Below are the code and all the weights of a small trained network. Each question names an input and a target symbol and asks about switching units off, where a switched-off unit gives its printed mean instead of its output.

import numpy as np


def w(rows, s, z=0):
    codes = np.array(rows[::2]) - 128.0
    scale = np.full(codes.shape[1], s)
    scale[-1] = z or s
    return codes * scale


def norm(h):
    return h / np.sqrt((h * h).mean(-1, keepdims=True) + 1e-5)


def f(y):
    return np.maximum(y, 0)


def softmax(a):
    e = np.exp(a - a.max(-1, keepdims=True))
    return e / e.sum(-1, keepdims=True)


def log_softmax(a):
    a = a - a.max(-1, keepdims=True)
    return a - np.log(np.exp(a).sum(-1, keepdims=True))


def net(x, mask):
    ids = ['ΓΔΘΛΩβζηξπστψ'.index(c) for c in x.split()]
    T = len(ids)
    res = E[ids] + P[:T]
    r = norm(res)
    for j in range(3):
        rows = slice(2 * j, 2 * j + 2)
        q, k, v = (r @ M[0][rows].T for M in (Q, K, V))
        z = softmax(np.where(np.tri(T) > 0, q @ k.T / 2**0.5, -1e9)) @ v
        o = O[0][rows]
        res = res + np.where(mask[j], z, o[:, -1]) @ o[:, :-1]
    y = f(norm(res) @ A[0][:, :-1].T + A[0][:, -1])
    res = res + np.where(mask[3:19], y, B[0][:, -1]) @ B[0][:, :-1]
    return log_softmax(norm(res)[-1] @ U[:, :-1].T + U[:, -1])


Q, K, V, O, A, B = {}, {}, {}, {}, {}, {}
E = w([
[190,144,202],'Γ',
[196,140,191],'Δ',
[190,143,193],'Θ',
[191,146,193],'Λ',
[195,145,195],'Ω',
[193,144,194],'β',
[194,142,194],'ζ',
[186,153,202],'η',
[152,191,222],'ξ',
[178,120,73],'π',
[172,119,57],'σ',
[160,117,64],'τ',
[48,200,4],'ψ',
],0.004)
P = w([
[244,182,171],'0',
[53,91,186],'1',
[210,149,132],'2',
[107,58,123],'3',
[157,136,111],'4',
[58,108,162],'5',
[148,157,86],'6',
],0.011)
Q[0] = w([
[112,78,79],'h1',
[231,153,136],'h1',
[74,201,146],'h2',
[148,192,152],'h2',
[141,244,72],'h3',
[55,246,233],'h3',
],0.013)
K[0] = w([
[51,143,109],'h1',
[178,135,236],'h1',
[41,181,85],'h2',
[85,90,95],'h2',
[116,241,252],'h3',
[236,11,238],'h3',
],0.012)
V[0] = w([
[156,27,146],'h1',
[158,136,230],'h1',
[160,86,118],'h2',
[152,254,97],'h2',
[132,178,91],'h3',
[157,61,124],'h3',
],0.011)
O[0] = w([
[141,53,163,135],'h1',
[193,112,30,255],'h1',
[99,99,118,132],'h2',
[148,155,255,158],'h2',
[84,145,170,89],'h3',
[133,93,65,153],'h3',
],0.0084,0.005)
A[0] = w([
[117,22,76,63],'n1',
[73,84,179,167],'n2',
[191,245,65,220],'n3',
[130,104,74,55],'n4',
[127,94,165,70],'n5',
[149,151,206,52],'n6',
[120,106,76,107],'n7',
[84,98,164,202],'n8',
[75,107,180,3],'n9',
[116,77,126,135],'n10',
[181,117,79,217],'n11',
[218,161,117,131],'n12',
[163,132,100,144],'n13',
[194,183,103,74],'n14',
[116,107,70,161],'n15',
[187,110,177,172],'n16',
],0.012,0.0015)
B[0] = w([
[176,31,4,198],'n1',
[98,52,230,164],'n2',
[227,30,43,255],'n3',
[102,178,194,174],'n4',
[99,111,154,145],'n5',
[32,176,135,158],'n6',
[101,171,189,172],'n7',
[97,100,212,157],'n8',
[113,212,36,152],'n9',
[154,158,81,156],'n10',
[107,211,196,225],'n11',
[49,194,191,222],'n12',
[110,168,161,183],'n13',
[250,97,171,206],'n14',
[83,169,190,180],'n15',
[76,186,160,177],'n16',
],0.017,0.0091)
U = w([
[186,207,209,222],'Γ',
[222,121,126,143],'Δ',
[198,87,75,94],'Θ',
[111,134,87,10],'Λ',
[113,140,96,3],'Ω',
[107,144,80,5],'β',
[117,131,70,53],'ζ',
[106,156,47,91],'η',
[70,228,63,120],'ξ',
[105,52,103,117],'π',
[104,30,115,106],'σ',
[101,30,117,130],'τ',
[7,112,227,182],'ψ',
],0.015,0.0045)

Each question gives the input, a string of symbols that net reads in full, and the target symbol t.
The units are the heads (2 rows each of Q, K, V and O) and the neurons (one row each of A and B). Each row of codes is followed by its name. A weight is (code - 128) times the scale printed after its matrix; where a second scale follows, it is the last column's (O, A, B and U).
mask holds one flag per unit, heads first, then neurons. A switched-off unit (its flag False) gives its mean, the last column of its rows in O or B, instead of its output. The means were averaged over made-up inputs and are rounded, as every weight is.
A unit's drop is (log p(t) with every unit on - log p(t) with that unit switched off) / (log p(t) with every unit on - log p(t) with every unit switched off).
The circuit of an input: a set's keep is (log p(t) with only the set's units on - log p(t) with every unit switched off) / (log p(t) with every unit on - log p(t) with every unit switched off). Starting from the 12 units with the biggest drops (on a tie, the unit counted first), units are removed one at a time, each time the one whose removal leaves the highest keep (on an exact tie, the one counted first), for as long as the keep stays at least 0.8.
circuit, biggest first: the units of the circuit, biggest drop first
most important unit: the unit with the biggest drop
top k neurons: the k neurons with the biggest drops, biggest first
heads that matter: for each layer, one digit per head in row order, 1 if its drop is at least 0.15 and else 0, layers parted by /
input Θ Θ ζ Γ ξ Λ, target ξ: heads that matter : 001
input ψ Θ ψ ψ ξ τ Θ, target Δ: heads that matter : 100
input Δ π τ Θ, target τ: heads that matter : 100
input τ ξ Γ Θ, target ξ: heads that matter : 001
input τ Ω ξ β, target ξ: most important unit : h3
input Θ ψ Γ β Λ ξ, target ξ: heads that matter : 011
input ζ ψ ζ ξ τ η, target τ: circuit, biggest first : [n1, h3, n3]
input ψ ζ ψ ψ η Γ, target ψ: heads that matter : 100
input Λ η ψ Δ ψ Ω, target ψ: top 2 neurons : [n3, n2]
input Δ ψ Λ τ η ξ, target τ: circuit, biggest first : [h1, h2, n1, h3]
input σ η β Ω ξ ξ, target ξ: top 3 neurons : [n3, n14, n1]
input π ψ π η η τ, target τ: top 2 neurons : [n1, n12]
input Θ Δ Λ Θ ξ β, target ξ: top 2 neurons : [n14, n3]
input ξ Γ Γ η ξ, target Δ: circuit, biggest first : [n3]
input ξ Γ ψ σ, target ψ: heads that matter : 010
input ψ τ Γ ξ, target τ: top 2 neurons : [n1, n12]
input ξ ξ β Ω, target ξ: top 4 neurons : [n14, n3, n2, n1]
input ζ ψ Θ τ, target ψ: heads that matter : 110
input σ ψ η ξ Θ Δ, target ξ: heads that matter : 011
input Δ β Λ Λ ξ η, target ξ: heads that matter : 001
input η ψ η ψ Γ Θ, target ψ: most important unit : h1
input ξ η ψ Δ, target ψ: heads that matter : 011
